Below are the code and all the weights of a small trained network. Each question names an input and a class and asks about switching units off, where a switched-off unit gives its printed mean instead of its output.

import numpy as np


def w(rows, s, z=0):
    codes = np.array(rows[::2]) - 128.0
    scale = np.full(codes.shape[1], s)
    scale[-1] = z or s
    return codes * scale


def f(y):
    return y / 2 * (1 + np.tanh(0.7978845608 * (y + 0.044715 * y**3)))


def log_softmax(a):
    a = a - a.max(-1, keepdims=True)
    return a - np.log(np.exp(a).sum(-1, keepdims=True))


def net(x, mask):
    res = np.array(x, float).reshape(1, 5) / 4 @ E
    y = f(res @ A[0][:, :-1].T + A[0][:, -1])
    res = res + np.where(mask, y, B[0][:, -1]) @ B[0][:, :-1]
    return log_softmax(res[-1] @ U[:, :-1].T + U[:, -1])


A, B = {}, {}
E = w([
[192,85,196,157,224],'x0',
[255,163,52,117,113],'x1',
[139,14,57,179,121],'x2',
[102,205,84,217,160],'x3',
[130,127,130,131,125],'x4',
],0.0077)
A[0] = w([
[161,83,182,72,55,43],'n0',
[189,110,175,129,189,240],'n1',
[70,110,190,171,111,92],'n2',
[174,110,182,210,159,120],'n3',
[123,177,202,17,123,57],'n4',
[64,153,93,36,71,85],'n5',
[152,72,141,55,73,76],'n6',
[118,183,131,73,184,74],'n7',
[132,206,180,109,122,75],'n8',
[34,71,138,136,138,4],'n9',
[156,205,214,109,92,119],'n10',
[134,178,157,78,139,46],'n11',
[88,188,77,254,124,89],'n12',
[81,173,76,196,157,49],'n13',
[134,205,172,69,141,84],'n14',
[135,73,115,10,149,43],'n15',
[58,12,25,163,146,53],'n16',
[119,186,48,83,38,142],'n17',
[215,112,89,133,138,185],'n18',
[127,68,146,21,83,75],'n19',
[103,194,102,253,186,25],'n20',
[20,93,122,101,158,131],'n21',
[184,147,180,161,203,181],'n22',
[254,164,71,121,163,121],'n23',
[149,134,161,183,238,87],'n24',
[51,242,163,108,153,41],'n25',
[106,194,63,161,72,133],'n26',
[196,151,71,97,131,78],'n27',
[41,90,167,174,161,129],'n28',
[85,150,97,128,81,119],'n29',
[54,103,228,170,161,123],'n30',
[138,45,71,158,118,95],'n31',
[129,63,95,164,112,68],'n32',
[185,114,159,121,208,187],'n33',
[100,159,110,117,48,161],'n34',
[142,176,183,126,102,122],'n35',
[124,150,115,138,33,167],'n36',
],0.0087,0.0032)
B[0] = w([
[225,112,211,207,170,168],'n0',
[60,98,128,96,83,229],'n1',
[209,250,113,47,145,188],'n2',
[119,69,130,75,106,201],'n3',
[142,135,89,166,151,197],'n4',
[145,88,112,99,61,202],'n5',
[168,138,209,182,154,179],'n6',
[131,84,95,171,166,148],'n7',
[160,51,70,166,215,173],'n8',
[241,140,108,63,178,179],'n9',
[133,43,19,132,217,191],'n10',
[142,102,67,169,188,143],'n11',
[225,81,190,155,105,237],'n12',
[199,91,158,173,100,186],'n13',
[135,60,68,129,215,180],'n14',
[239,80,198,154,140,166],'n15',
[130,59,71,112,218,231],'n16',
[114,58,133,88,75,227],'n17',
[102,189,89,92,116,221],'n18',
[196,106,227,199,138,194],'n19',
[250,87,229,189,105,234],'n20',
[164,203,159,43,130,212],'n21',
[88,20,123,52,30,224],'n22',
[201,253,145,36,131,247],'n23',
[119,60,114,97,50,221],'n24',
[158,94,111,145,165,229],'n25',
[159,74,157,94,96,203],'n26',
[211,253,167,48,168,179],'n27',
[189,217,101,20,119,232],'n28',
[137,62,153,79,112,166],'n29',
[215,160,116,21,113,253],'n30',
[111,109,29,117,229,202],'n31',
[154,100,42,122,210,166],'n32',
[39,21,139,103,28,213],'n33',
[92,37,108,96,62,189],'n34',
[122,81,51,105,160,155],'n35',
[77,104,149,65,106,180],'n36',
],0.0057,0.0056)
U = w([
[145,206,126,68,143,75],'0',
[113,104,66,156,205,106],'1',
[165,122,210,204,125,108],'2',
[105,141,136,124,128,247],'3',
[83,106,134,101,80,75],'4',
[41,179,145,144,123,172],'5',
[37,205,164,241,165,48],'6',
[46,213,160,254,172,44],'7',
],0.017,0.016)

Each question gives the input, the list of numbers given to net, and the class t.
The units are the neurons (one row each of A and B). Each row of codes is followed by its name. A weight is (code - 128) times the scale printed after its matrix; where a second scale follows, it is the last column's (A, B and U).
mask holds one flag per neuron, in row order. A switched-off neuron (its flag False) gives its mean, the last column of its row in B, instead of its output. The means were averaged over made-up inputs and are rounded, as every weight is.
A unit's drop is (log p(t) with every unit on - log p(t) with that unit switched off) / (log p(t) with every unit on - log p(t) with every unit switched off).
The circuit of an input: a set's keep is (log p(t) with only the set's units on - log p(t) with every unit switched off) / (log p(t) with every unit on - log p(t) with every unit switched off). Starting from the 12 units with the biggest drops (on a tie, the unit counted first), units are removed one at a time, each time the one whose removal leaves the highest keep (on an exact tie, the one counted first), for as long as the keep stays at least 0.8.
circuit, biggest first: the units of the circuit, biggest drop first
unit that matters most: the unit with the biggest drop
top k neurons: the k neurons with the biggest drops, biggest first
drop when u is switched off: that unit's drop, to one decimal
input [4,-2,1,8,2], class 2: circuit, biggest first : (n20)
input [-8,8,8,6,8], class 0: top 2 neurons : (n23; n27)
input [8,1,-4,-6,3], class 4: circuit, biggest first : (n33; n22)
input [8,-5,-1,-5,-5], class 4: circuit, biggest first : (n33; n22)
input [6,-5,4,-8,-1], class 2: top 2 neurons : (n19; n0)
input [-4,-2,5,-2,2], class 1: circuit, biggest first : (n16; n31)
input [6,-1,-5,-5,0], class 4: top 3 neurons : (n33; n22; n1)
input [3,-6,-3,4,-6], class 0: circuit, biggest first : (n30; n28)
input [-2,6,-4,8,8], class 2: circuit, biggest first : (n20; n12)
input [-6,-8,-8,-5,-2], class 0: top 2 neurons : (n21; n2)
input [0,-6,-1,-7,6], class 2: circuit, biggest first : (n19; n0)
input [7,-8,2,5,-5], class 0: top 2 neurons : (n28; n30)
input [8,1,5,8,1], class 2: top 3 neurons : (n20; n12; n13)
input [5,-8,-5,3,6], class 0: circuit, biggest first : (n30)
input [2,-5,6,-3,-1], class 1: top 2 neurons : (n16; n23)
input [8,7,-8,0,-8], class 1: top 3 neurons : (n10; n14; n8)
input [8,6,-7,-8,-5], class 2: top 4 neurons : (n0; n15; n19; n6)
input [7,8,4,3,1], class 0: top 2 neurons : (n23; n27)
input [7,-7,-5,-2,6], class 0: top 3 neurons : (n30; n2; n28)
input [3,7,-8,5,-8], class 1: unit that matters most : n10
input [4,-6,8,-5,-8], class 1: top 2 neurons : (n16; n31)
input [5,4,4,8,-2], class 2: top 2 neurons : (n20; n12)
input [6,-6,-8,4,-2], class 1: drop when n10 is switched off : 0.2
input [-2,-6,-8,-2,-8], class 1: drop when n10 is switched off : 0.1
input [3,4,-2,-5,-1], class 2: drop when n13 is switched off : -0.1
